Here is a tiny trained network, its code and every weight. The questions are about switching its units off for an input and a class, where a switched-off unit gives its printed mean instead of its output.

import numpy as np


def w(rows, s, z=0):
    codes = np.array(rows[::2]) - 128.0
    scale = np.full(codes.shape[1], s)
    scale[-1] = z or s
    return codes * scale


def norm(h):
    return h / np.sqrt((h * h).mean(-1, keepdims=True) + 1e-5)


def f(y):
    return np.maximum(y, 0)


def log_softmax(a):
    a = a - a.max(-1, keepdims=True)
    return a - np.log(np.exp(a).sum(-1, keepdims=True))


def net(x, mask):
    res = np.array(x, float).reshape(1, 6) / 4 @ E
    u = 0
    for l in range(4):
        y = f(norm(res) @ A[l][:, :-1].T + A[l][:, -1])
        res = res + np.where(mask[u : u + 6], y, B[l][:, -1]) @ B[l][:, :-1]
        u += 6
    return log_softmax(norm(res)[-1] @ U[:, :-1].T + U[:, -1])


A, B = {}, {}
E = w([
[101,145,109,102,84,160],'x0',
[132,230,112,154,153,167],'x1',
[172,131,58,99,92,106],'x2',
[167,128,81,132,173,12],'x3',
[147,195,246,134,97,140],'x4',
[169,168,90,187,2,98],'x5',
],0.004)
A[0] = w([
[115,112,212,21,55,29,153],'L0N1',
[116,3,96,89,123,9,58],'L0N2',
[121,111,45,229,2,178,142],'L0N3',
[177,97,251,48,58,11,72],'L0N4',
[9,39,140,55,63,149,2],'L0N5',
[140,128,184,147,128,54,42],'L0N6',
],0.0039,0.0016)
B[0] = w([
[221,103,165,205,130,196,200],'L0N1',
[51,173,115,150,147,129,229],'L0N2',
[195,161,41,29,130,134,254],'L0N3',
[169,83,235,255,79,146,203],'L0N4',
[76,58,158,87,128,167,191],'L0N5',
[104,96,135,162,132,184,155],'L0N6',
],0.0043,0.003)
A[1] = w([
[115,91,92,100,155,116,84],'L1N1',
[75,21,109,55,90,209,30],'L1N2',
[100,57,226,116,222,145,190],'L1N3',
[140,171,149,139,198,152,134],'L1N4',
[129,111,146,66,242,1,124],'L1N5',
[208,47,63,169,184,104,250],'L1N6',
],0.0054,0.002)
B[1] = w([
[93,75,224,163,175,104,162],'L1N1',
[104,55,174,7,125,171,203],'L1N2',
[166,164,77,138,62,95,253],'L1N3',
[46,184,117,122,121,131,177],'L1N4',
[93,125,127,255,150,96,196],'L1N5',
[42,146,122,142,98,102,234],'L1N6',
],0.0065,0.0045)
A[2] = w([
[137,99,163,61,106,130,83],'L2N1',
[163,116,106,181,229,58,159],'L2N2',
[253,140,86,105,87,156,37],'L2N3',
[15,199,115,138,143,204,248],'L2N4',
[101,181,143,136,82,207,99],'L2N5',
[205,123,167,84,72,174,176],'L2N6',
],0.0063,0.0012)
B[2] = w([
[32,98,109,119,164,191,169],'L2N1',
[10,175,149,159,129,154,189],'L2N2',
[106,121,34,200,83,62,175],'L2N3',
[211,166,225,52,188,60,253],'L2N4',
[199,158,94,131,255,111,209],'L2N5',
[9,85,111,117,145,72,207],'L2N6',
],0.0044,0.0047)
A[3] = w([
[175,158,222,154,65,100,252],'L3N1',
[170,86,107,187,150,87,52],'L3N2',
[195,137,88,112,95,51,46],'L3N3',
[199,128,145,83,158,91,83],'L3N4',
[147,26,129,85,158,158,125],'L3N5',
[147,237,41,100,3,170,112],'L3N6',
],0.0055,0.0025)
B[3] = w([
[176,69,79,121,115,245,253],'L3N1',
[84,135,210,181,145,178,150],'L3N2',
[78,175,69,32,36,159,168],'L3N3',
[114,206,131,180,136,165,151],'L3N4',
[183,39,148,92,186,159,188],'L3N5',
[185,120,3,50,104,92,217],'L3N6',
],0.0052,0.0038)
U = w([
[196,176,2,88,67,94,247],'0',
[81,170,121,175,178,93,252],'1',
[197,85,180,197,62,202,161],'2',
[170,52,130,112,150,48,4],'3',
[102,47,173,43,160,205,185],'4',
[186,236,182,90,209,175,176],'5',
[196,135,146,96,137,63,3],'6',
],0.0071,0.0032)

Each question gives the input, the list of numbers given to net, and the class t.
The units are the neurons (one row each of A and B). Each row of codes is followed by its name. A weight is (code - 128) times the scale printed after its matrix; where a second scale follows, it is the last column's (A, B and U).
mask holds one flag per neuron, layer by layer. A switched-off neuron (its flag False) gives its mean, the last column of its row in B, instead of its output. The means were averaged over made-up inputs and are rounded, as every weight is.
A unit's drop is (log p(t) with every unit on - log p(t) with that unit switched off) / (log p(t) with every unit on - log p(t) with every unit switched off).
The circuit of an input: a set's keep is (log p(t) with only the set's units on - log p(t) with every unit switched off) / (log p(t) with every unit on - log p(t) with every unit switched off). Starting from the 12 units with the biggest drops (on a tie, the unit counted first), units are removed one at a time, each time the one whose removal leaves the highest keep (on an exact tie, the one counted first), for as long as the keep stays at least 0.8.
units of the circuit, in order: the units of the circuit, biggest drop first
most important unit: the unit with the biggest drop
top k neurons: the k neurons with the biggest drops, biggest first
k most important neurons of layer l: the k neurons of layer l with the biggest drops, biggest first
drop when u is switched off: that unit's drop, to one decimal
input [-3,-2,-1,-7,3,7], class 0: most important unit : L0N3
input [7,-7,4,5,7,3], class 2: units of the circuit, in order : [L0N4; L0N1]
input [2,-8,-6,5,-6,0], class 1: units of the circuit, in order : [L1N5; L0N2]
input [-6,2,-1,5,6,3], class 2: units of the circuit, in order : [L3N1; L0N4]
input [-6,-5,-4,0,-5,-6], class 1: top 2 neurons : [L1N5; L1N3]
input [-4,0,4,-7,8,4], class 0: top 3 neurons : [L3N6; L2N3; L1N1]
input [-1,-6,-4,-5,-4,8], class 4: top 3 neurons : [L1N2; L1N3; L0N5]
input [-2,3,8,6,7,-8], class 1: top 2 neurons : [L1N5; L2N2]
input [-4,5,-6,-8,-2,-8], class 5: top 2 neurons : [L1N3; L2N4]
input [-4,1,1,-8,3,3], class 5: top 2 neurons : [L1N3; L2N5]
input [4,-4,6,6,2,-1], class 2: 3 most important neurons of layer 0 : [L0N4; L0N1; L0N3]
input [-5,-4,-2,8,7,-8], class 1: 2 most important neurons of layer 2 : [L2N2; L2N4]
input [-7,2,6,1,-3,-7], class 1: drop when L1N5 is switched off : 0.1
input [0,-2,-7,4,7,3], class 2: most important unit : L3N1
input [-1,-7,-3,4,5,8], class 2: drop when L0N4 is switched off : 0.3
input [-5,-6,-5,6,4,-1], class 2: drop when L0N4 is switched off : 0.3
